Here is a tiny trained network, its code and every weight. The questions are about switching its units off for an input and a class, where a switched-off unit gives its printed mean instead of its output.

import numpy as np


def w(rows, s, z=0):
    codes = np.array(rows[::2]) - 128.0
    scale = np.full(codes.shape[1], s)
    scale[-1] = z or s
    return codes * scale


def f(y):
    return y / 2 * (1 + np.tanh(0.7978845608 * (y + 0.044715 * y**3)))


def log_softmax(a):
    a = a - a.max(-1, keepdims=True)
    return a - np.log(np.exp(a).sum(-1, keepdims=True))


def net(x, mask):
    res = np.array(x, float).reshape(1, 2) / 4 @ E
    y = f(res @ A[0][:, :-1].T + A[0][:, -1])
    res = res + np.where(mask, y, B[0][:, -1]) @ B[0][:, :-1]
    return log_softmax(res[-1] @ U[:, :-1].T + U[:, -1])


A, B = {}, {}
E = w([
[137,7,222,181,185,124,169,101,192,117,81],'x0',
[112,144,56,198,71,62,184,68,148,84,130],'x1',
],0.011)
A[0] = w([
[75,24,104,109,144,112,99,107,144,128,194,1],'neuron 1',
[132,192,88,39,142,250,24,133,92,179,201,248],'neuron 2',
[112,87,156,217,103,174,29,56,152,144,74,1],'neuron 3',
[159,163,53,93,170,142,47,74,70,101,143,2],'neuron 4',
[138,224,2,127,70,98,76,130,80,104,196,119],'neuron 5',
[117,243,103,103,45,110,194,77,11,63,162,229],'neuron 6',
],0.0063,0.003)
B[0] = w([
[65,51,2,161,115,125,222,253,58,95,41,127],'neuron 1',
[231,74,115,127,94,180,138,82,129,89,200,254],'neuron 2',
[105,63,87,94,150,228,211,200,128,150,106,146],'neuron 3',
[133,39,64,14,150,82,114,218,206,157,33,160],'neuron 4',
[104,92,114,144,192,160,149,154,118,58,190,237],'neuron 5',
[191,92,115,105,235,114,71,141,148,83,164,226],'neuron 6',
],0.0081,0.011)
U = w([
[166,69,175,134,188,158,139,73,147,72,152,255],'0',
[136,2,95,85,156,145,179,174,157,103,128,102],'1',
[150,146,130,110,135,119,114,77,132,125,173,254],'2',
[63,196,155,94,53,116,56,58,69,151,120,1],'3',
[138,135,102,126,98,105,97,149,101,163,96,1],'4',
[100,167,138,53,101,97,142,97,129,168,128,1],'5',
],0.0095,0.003)

Each question gives the input, the list of numbers given to net, and the class t.
The units are the neurons (one row each of A and B). Each row of codes is followed by its name. A weight is (code - 128) times the scale printed after its matrix; where a second scale follows, it is the last column's (A, B and U).
mask holds one flag per neuron, in row order. A switched-off neuron (its flag False) gives its mean, the last column of its row in B, instead of its output. The means were averaged over made-up inputs and are rounded, as every weight is.
A unit's drop is (log p(t) with every unit on - log p(t) with that unit switched off) / (log p(t) with every unit on - log p(t) with every unit switched off).
The circuit of an input: a set's keep is (log p(t) with only the set's units on - log p(t) with every unit switched off) / (log p(t) with every unit on - log p(t) with every unit switched off). Starting from all 6 units, units are removed one at a time, each time the one whose removal leaves the highest keep (on an exact tie, the one counted first), for as long as the keep stays at least 0.8.
circuit, biggest first: the units of the circuit, biggest drop first
k most important neurons: the k neurons with the biggest drops, biggest first
drop of u: that unit's drop, to one decimal
input [8,3], class 1: circuit, biggest first -> [neuron 3; neuron 1]
input [-6,7], class 0: circuit, biggest first -> [neuron 6]
input [2,-3], class 2: 2 most important neurons -> [neuron 5; neuron 6]
input [-2,-3], class 2: circuit, biggest first -> [neuron 5; neuron 6; neuron 3]
input [-2,-2], class 2: circuit, biggest first -> [neuron 5; neuron 3; neuron 6]
input [-8,6], class 1: 2 most important neurons -> [neuron 4; neuron 5]
input [8,-5], class 1: 2 most important neurons -> [neuron 3; neuron 1]
input [8,-3], class 1: 2 most important neurons -> [neuron 3; neuron 1]
input [8,-6], class 1: 3 most important neurons -> [neuron 3; neuron 1; neuron 2]
input [1,-2], class 2: 3 most important neurons -> [neuron 5; neuron 6; neuron 4]
input [-7,-4], class 1: 2 most important neurons -> [neuron 4; neuron 5]
input [8,-7], class 1: 3 most important neurons -> [neuron 3; neuron 1; neuron 2]
input [1,1], class 2: 2 most important neurons -> [neuron 5; neuron 4]
input [-6,3], class 1: circuit, biggest first -> [neuron 4]
input [3,3], class 2: drop of neuron 6 -> 0.2
input [-1,3], class 2: drop of neuron 4 -> 0.2
input [-1,0], class 2: drop of neuron 2 -> 0.1
